Each row is followed by its class.
-16,3,-11,-1,-5,-3,15,-7,2,-13,-5,5,1,-11,-28,2,0,7,4,13,-6,2,62,-10,-29,-13,-3,1,3,10,-14,5,7,6,12,1,26,18,5,-29,-13,-12,1,10,13,26,5,2,9,3,1,24,-1,-13,-26,10,3,10,10,1,-8,1,-3,7,-5,0,-19,-2,-2,2,-9,8,-1,-10,-4,-6,-5	[51]
16,-3,1,-3,0,0,-1,-1,-4,-2,4,-4,0,11,-4,6,-2,5,0,-1,10,0,-26,1,-7,18,1,-1,0,-7,5,-1,-15,2,6,-3,15,1,10,8,5,0,-16,3,-3,-7,-2,2,3,-2,1,14,-8,10,9,2,3,-3,-2,-5,4,-9,3,2,-1,-3,-2,-20,-7,-2,-1,-2,4,-4,-1,2,-3	[47]
-9,3,0,2,-4,1,3,-4,-1,16,-2,3,3,-9,8,0,9,15,-1,-5,-13,-2,11,9,-17,-11,-1,-5,-4,11,4,-1,8,7,0,-1,-6,0,-1,-1,-8,-4,2,-7,1,-15,7,1,-20,-1,-2,-1,0,-18,4,-3,2,6,1,-2,7,14,0,-15,2,6,3,-1,-1,-5,3,-3,-1,5,9,-12,11	[43]
-30,1,9,8,0,15,24,9,13,-13,-4,4,9,-25,5,0,14,12,-21,-2,-36,-11,19,15,17,-66,27,12,-20,-17,-16,-13,-6,2,1,-3,-10,-20,-20,-4,-27,-3,9,-5,4,7,-7,-3,-58,-5,-3,-29,13,-56,12,-2,-12,11,-2,-6,40,33,-2,14,3,12,-2,14,22,1,4,-16,-10,21,-5,-9,32	[48]
-2,9,-13,-4,-3,-11,14,-12,3,9,-3,5,-1,-2,-20,-1,-2,8,4,6,7,16,64,-10,-53,8,-7,3,2,21,-6,6,8,9,13,6,28,20,9,-27,-2,-12,-3,10,2,6,10,5,21,5,-2,30,-1,0,-40,9,0,21,12,-2,-8,15,2,-11,-5,0,-13,-3,-2,-6,-5,11,-9,-8,9,-4,-9	[51]
-8,0,7,3,1,3,10,1,2,-6,-1,1,1,-7,-6,0,3,9,-6,-1,-8,-1,12,2,0,-16,5,2,-4,-7,-6,-5,1,-2,5,7,3,-1,-3,-9,-10,5,-3,4,4,4,-1,0,-17,-3,-6,-5,2,-13,-3,4,1,3,1,2,8,9,-1,5,-1,1,-8,3,3,1,3,-1,-1,3,-2,-5,6	[43]
-21,0,11,8,1,10,15,10,17,-10,-4,1,2,-20,10,-2,17,-2,-16,2,-32,-10,13,4,30,-45,0,9,-20,-7,-10,-7,-2,-4,-5,-4,-24,-20,-15,3,-13,0,6,-5,7,14,-8,-10,-50,-1,-2,-29,14,-36,11,-8,-13,5,-3,-4,33,20,-2,10,6,11,7,12,19,0,5,-10,-4,18,-10,9,23	[48]
-7,4,0,-3,1,3,6,0,4,-2,-2,1,0,-5,-4,1,11,-4,-6,2,-1,3,22,2,-18,-8,-9,11,-13,8,-3,1,-5,8,4,-2,9,1,-7,1,-4,-3,3,-2,-1,-2,3,4,-3,3,-1,4,-1,-9,-3,-1,-3,12,2,-14,10,10,3,1,4,2,1,-1,6,-1,-9,2,-6,3,7,0,5	[43]
13,0,-3,1,2,-4,-4,-5,-2,-16,-2,-3,-5,10,4,0,-7,5,3,0,17,5,-10,-1,-1,22,2,-2,8,-3,7,3,3,-3,2,5,10,11,2,1,5,1,-4,5,-2,-5,-1,-4,11,-1,1,22,2,22,-5,4,4,-1,4,2,-9,0,3,2,-4,-2,-12,-10,-9,2,3,1,4,-4,2,-6,-9	[47]
-18,4,-9,0,-4,-8,6,-12,5,-13,-6,2,-3,-8,-11,3,3,8,8,10,-5,9,52,-9,-31,-2,-13,8,2,9,-2,7,15,6,9,4,17,33,5,-32,-20,-10,13,2,4,22,3,1,8,8,1,28,3,3,-28,5,4,16,9,3,-12,7,1,5,-7,1,-24,-9,-15,0,-7,5,4,-11,10,-14,-14	[51]
8,-10,-2,3,-1,-4,-3,-4,-4,-14,3,-4,-2,9,3,1,2,9,3,-6,20,2,-22,2,-1,22,-1,0,7,-5,8,5,-5,2,4,4,22,12,8,10,5,4,5,3,-9,-6,-2,-2,0,-12,2,28,-2,18,11,4,9,0,0,-2,-3,-4,3,9,-7,-3,-15,-19,-9,-1,1,-1,5,-4,0,-14,-7	[47]
-26,0,5,10,-1,10,20,12,14,-2,-5,1,6,-23,3,-5,19,5,-13,-2,-23,-18,0,10,21,-59,13,11,-14,-14,-16,-7,-8,-5,-4,-5,-10,-30,-17,5,-17,3,11,-1,2,9,-5,-1,-41,-4,-1,-30,8,-56,13,-7,-7,2,-7,-5,38,15,-5,16,7,11,5,19,25,0,2,-11,-11,18,-17,-2,30	[48]
-27,-1,-7,5,-12,12,14,-19,-5,-8,6,0,4,-6,2,0,13,36,0,-10,22,-3,1,18,-37,-8,2,4,0,2,-6,11,-17,19,9,-3,44,4,2,-3,-18,-14,28,2,-16,-19,5,9,-28,-14,3,47,-12,-33,18,3,18,26,4,-23,19,13,7,16,-4,2,-33,-21,4,-12,-14,-5,-7,3,-1,-61,20	[50]
-20,6,1,5,-5,-3,9,-4,3,0,-4,3,2,-11,13,-2,10,16,2,0,-15,-1,32,7,-26,-18,-2,4,-6,0,0,-4,15,3,2,1,-5,9,-6,-14,-19,-12,9,-4,2,-7,8,-1,-22,2,1,5,9,-26,-14,-1,0,15,-1,-5,8,27,2,-12,-3,7,-5,2,0,-6,7,-7,-7,6,10,-22,10	[43]
-34,-7,6,7,-5,15,17,9,8,-1,-3,4,5,-27,2,-3,15,12,-19,-2,-29,-8,19,13,16,-60,5,9,-16,-8,-16,-10,-2,0,-3,-7,-13,-22,-19,-5,-25,-4,17,-7,10,6,0,-2,-47,-4,0,-32,7,-53,14,-2,-6,7,-3,-5,29,23,-3,10,5,10,2,21,20,-1,3,-14,-6,15,-10,-12,30	[48]
-23,6,-12,2,-2,-9,16,-9,7,-22,-9,3,-3,-9,-7,4,4,11,13,11,-17,2,63,-11,-38,-12,-13,5,3,1,0,1,18,1,9,5,14,24,6,-38,-21,-17,9,5,1,27,4,0,4,9,2,27,8,-6,-32,0,2,17,11,2,-12,6,-3,1,-8,0,-22,-1,-10,1,1,5,-2,-12,-3,-13,-12	[51]
-6,7,1,-2,-3,-1,10,-1,-4,2,-3,4,-1,-7,-7,0,8,13,-7,-3,-2,4,25,6,-29,-12,0,7,0,3,-3,-4,3,1,8,-3,12,5,-2,-9,-18,-5,-8,-5,3,-7,6,2,-9,1,0,3,-4,-18,-11,5,-3,5,4,-3,7,14,2,-4,-7,6,-3,-3,1,-6,2,-5,-6,1,14,-7,7	[43]
-9,-4,1,1,-4,9,-7,-4,-9,1,5,0,4,4,5,0,1,16,6,-7,8,-2,-29,9,-11,0,8,-1,7,-7,0,-1,-6,5,0,-4,9,0,0,7,-13,-3,10,-2,-5,-16,3,5,-1,-3,1,10,-7,-9,23,0,10,0,0,-11,-7,-9,3,5,2,-1,-10,-10,-5,1,-3,0,3,-2,3,-33,6	[47]
13,-7,-2,-4,-2,10,-8,5,-4,14,10,-11,4,11,-7,3,-4,-6,2,1,16,-4,-51,-12,11,17,2,-2,-1,4,0,3,-28,7,-2,-3,12,-16,9,28,21,5,-5,9,-9,-2,-3,7,10,-7,0,4,-21,1,28,-4,7,-3,-10,-5,3,-28,5,9,6,-5,11,-9,6,-1,-13,5,2,0,-16,-1,0	[47]
-18,4,-9,4,-12,10,17,-7,-4,-12,6,-7,8,-4,-4,3,6,39,4,-7,11,-1,-5,11,-49,-8,6,5,5,-11,0,2,-25,17,17,-4,50,6,9,-7,-25,-18,10,3,-14,-15,1,13,-22,-7,3,46,-19,-28,15,8,15,26,1,-25,13,7,8,13,-5,0,-29,-26,-1,-8,-13,-10,-4,1,-4,-63,14	[50]
-4,-4,1,1,-3,4,-3,1,0,-10,3,-3,1,7,15,-2,-2,5,7,-7,5,-4,-25,2,5,8,2,-2,4,-8,4,3,-3,4,-4,1,1,-2,3,6,1,-6,18,5,-10,-4,-8,2,1,0,1,11,-5,3,12,-3,8,5,-2,-3,1,8,0,8,1,-3,-8,-8,-3,0,-3,-4,4,4,-8,-23,0	[47]
5,0,-1,0,-4,-3,-8,-6,-4,-6,9,0,-1,6,17,-3,-8,12,12,-8,15,4,-12,-2,15,19,4,-5,8,-4,3,3,14,1,-3,7,-5,14,-2,-2,7,1,20,1,-2,-14,0,-6,8,0,0,12,2,20,0,3,10,-1,4,4,-17,7,1,-3,-6,-3,-15,1,-6,-2,7,-2,4,-3,0,-24,-4	[47]
9,0,-2,0,3,-6,0,-4,-1,-14,-2,-3,-1,9,1,2,-4,-4,3,0,11,4,0,-1,-14,17,-2,7,5,-9,3,3,2,-3,4,2,13,-2,4,-3,-4,-4,-3,0,-4,0,4,1,15,4,-1,16,3,19,-8,4,1,3,2,-1,-4,-3,2,3,-7,-3,-12,-11,-13,-2,1,4,0,-5,8,-3,-8	[47]
2,-2,1,-1,0,7,-11,0,-2,-3,6,-2,4,4,4,1,-1,1,-1,0,8,-3,-24,4,7,13,-4,-3,-2,2,3,6,-12,9,-1,-1,6,0,-1,14,8,6,4,1,-8,-5,-8,2,-4,-4,1,8,-10,5,22,2,8,6,-2,-4,-1,-4,7,6,2,-3,-2,-7,-1,-1,-9,-2,8,3,-2,-15,1	[47]
-12,5,0,7,5,6,28,10,12,-4,-3,0,0,-17,-21,-3,12,-12,-26,0,-4,-2,20,1,2,-48,6,21,-16,-3,-19,-3,-18,-5,5,-6,17,-24,-14,9,-6,0,-7,0,-5,13,3,5,-17,-4,-1,-18,9,-37,-6,2,-17,7,-2,-7,42,16,-2,18,6,5,3,14,24,1,-5,0,-22,9,-12,24,22	[48]
-18,3,11,4,2,13,21,14,10,-9,-7,2,5,-17,-9,-3,16,-2,-27,-2,-33,-9,9,13,16,-61,6,18,-25,-20,-20,-16,-15,-3,3,-10,-8,-24,-19,3,-28,-2,-6,-10,6,5,-6,3,-37,-2,-2,-42,10,-51,12,1,-17,1,-5,-11,40,23,-1,21,6,12,8,17,20,4,5,-10,-14,18,0,10,30	[48]
-13,1,-7,6,-8,16,30,-3,4,-26,4,-6,8,-2,-14,4,10,31,-5,-3,15,-6,10,16,-46,-18,6,10,-6,-14,-9,2,-32,20,23,-1,65,-1,3,-7,-24,-14,4,3,-12,-6,-1,14,-24,-10,1,44,-5,-37,4,14,9,31,5,-23,27,17,3,21,-5,-1,-33,-22,6,-7,-12,-8,-12,4,-6,-49,20	[50]
-17,4,-7,1,-7,13,18,0,2,-10,4,-2,17,-4,-22,6,8,31,-9,0,9,-4,15,19,-47,-22,3,7,-10,-8,-13,1,-37,27,23,-6,62,-4,3,-8,-17,-16,6,4,-14,-8,-1,18,-23,-16,3,35,-14,-46,13,13,7,32,2,-25,23,12,6,23,-1,1,-20,-16,13,-8,-21,-7,-10,7,-4,-52,24	[50]
-5,5,-11,3,-7,3,23,-6,-1,-19,6,-3,4,3,-19,5,1,28,5,-3,21,0,4,12,-53,-3,8,6,0,-13,-6,1,-31,16,21,2,64,6,12,-9,-20,-17,-1,9,-15,-7,0,19,-7,-9,3,51,-11,-26,0,14,13,24,1,-20,12,2,3,19,-6,-4,-32,-23,0,-8,-13,-4,-9,-3,-9,-51,13	[50]
2,8,-1,-1,1,-3,16,4,4,4,-2,4,4,-6,-14,1,3,-2,-12,2,-6,2,28,2,-17,-18,0,5,-10,1,-5,-4,-8,2,9,-1,12,-6,-1,-7,-3,-6,-15,0,7,2,0,6,-6,-1,-1,-6,4,-18,-15,6,-9,10,1,-2,15,17,-1,-4,1,4,8,10,9,-7,-5,-2,-5,6,0,12,8	[43]
-17,7,-10,0,-4,-11,14,-12,0,-8,-5,4,-4,-5,-12,3,5,12,12,7,-3,5,62,-9,-56,1,-8,3,2,13,-3,6,17,4,9,4,20,30,12,-34,-18,-16,5,2,2,16,13,2,8,7,3,35,3,-8,-37,5,4,15,11,0,-11,3,-2,-8,-8,0,-21,-10,-8,-3,0,8,-12,-14,9,-14,-12	[51]
-31,1,6,9,-1,15,20,12,7,-5,-6,2,4,-25,-2,4,20,4,-20,-1,-24,-5,15,11,19,-65,8,13,-18,-8,-15,-9,-7,0,-5,-6,-8,-21,-16,2,-24,-4,6,-6,3,10,0,-5,-51,-2,-3,-25,9,-51,14,-4,-11,9,-2,-7,40,21,-3,14,6,12,0,11,22,2,2,-9,-8,19,-10,1,30	[48]
-31,3,-8,7,-8,8,16,-11,0,-25,0,1,9,-6,12,2,13,44,9,-11,3,1,10,19,-49,-10,9,7,8,-16,0,10,-6,15,18,0,38,15,0,-17,-41,-22,26,-4,-13,-22,3,10,-23,-4,3,41,-2,-30,5,10,19,27,6,-22,2,22,6,12,-8,4,-40,-19,-6,-8,-2,-10,-8,2,6,-78,16	[50]
-15,4,1,4,-1,-3,9,1,6,-14,-6,-1,3,-7,9,-2,7,-1,0,2,-17,-8,23,3,-11,-19,-4,12,-4,-8,-2,-3,8,3,-2,-1,-4,4,2,-12,-20,-12,8,-5,-1,6,3,0,-10,6,-1,2,7,-13,-9,-5,-2,7,6,-3,10,11,-3,6,-2,2,-6,-2,-1,0,5,-4,-7,2,6,-6,2	[43]
1,3,-3,0,-7,2,-6,-5,-4,-2,2,0,5,7,8,0,-11,15,13,-6,4,-2,-24,4,5,4,13,-6,12,-15,-1,-2,3,-1,-1,1,1,1,0,-5,-6,-6,13,4,-6,-14,1,4,8,-1,2,5,-3,-1,5,4,12,1,2,-9,-13,-2,1,1,-4,-3,-10,5,-4,-1,4,-7,0,-1,-3,-36,4	[47]
-5,-2,-7,-1,-2,15,25,1,-2,6,14,-4,7,3,-36,5,37,25,-12,0,30,-5,-7,15,-55,-7,3,11,-10,10,-10,4,-47,24,22,-7,73,-7,12,14,-5,-2,-17,2,-12,-8,3,13,-19,-15,5,43,-19,-34,20,9,5,17,-1,-25,36,-4,8,20,4,1,-15,-31,8,-7,-19,3,-12,-3,-9,-15,19	[50]

Each row is followed by its class. Each block has new classes.
-4,12,3,0,-3,1,-1,-5,-5,-15,-15,37,-4,9,29,3,-13,9,-3,11,-24,-7,-11,4,-41,-3,-7,-2,-1,2,15,-33,10,-1,1,6,-2,21,32,-8,-2,9,22,-5,5,-7,-5,-33,3,0,16,4,5,10,-13,-7,-37,6,7,-29,13,-37,-2,-18,23,1,0,21,-7,4,0,6,-37,-5,-18,6,0	[45]
5,7,14,-1,-8,0,-4,2,7,-35,5,6,-3,14,39,-22,-20,10,-24,27,24,7,-13,-1,0,-5,-12,-2,-11,9,2,-18,18,0,-23,-30,-2,20,11,-39,3,18,52,0,-31,-5,-4,-9,0,21,-24,-24,19,-5,14,30,19,15,20,-9,-21,-8,-39,-10,11,14,-4,18,-7,12,8,-9,-57,2,8,14,9	[45]
3,4,8,-2,-3,3,1,0,2,-2,20,8,3,9,18,12,-13,8,-3,2,20,-3,0,0,9,-7,-3,-2,-5,5,-7,-1,6,9,18,-5,-4,16,-64,-8,5,-6,28,1,-3,5,2,-16,-2,-17,24,0,-1,0,-3,0,-22,8,-2,-19,0,-30,8,-19,13,-13,-4,10,-14,-4,1,2,-62,1,-7,4,-2	[45]
4,12,7,-1,-2,-2,1,5,12,-1,20,-4,0,15,8,9,-2,5,-5,-8,-18,6,-4,2,-10,2,12,-2,-7,10,-2,-13,-5,6,25,-2,1,-20,63,-6,-5,5,7,-7,8,0,-4,-23,0,-6,-5,11,5,1,-7,-1,-17,4,-7,-5,5,-37,-2,-9,27,-2,-1,11,-28,-1,-5,10,-50,-8,-14,1,1	[40]
5,11,7,-8,-2,0,0,3,10,-3,42,5,3,19,13,-20,-4,3,-21,-10,-4,11,2,0,-4,-6,18,-4,-8,4,-10,1,7,4,-13,-29,-1,-17,17,-24,-2,6,38,0,-11,2,-2,15,-4,-12,-33,7,6,7,-1,-10,8,4,11,-50,-32,-23,-18,1,6,-5,-3,7,-28,-4,-4,4,-55,0,-10,0,0	[45]
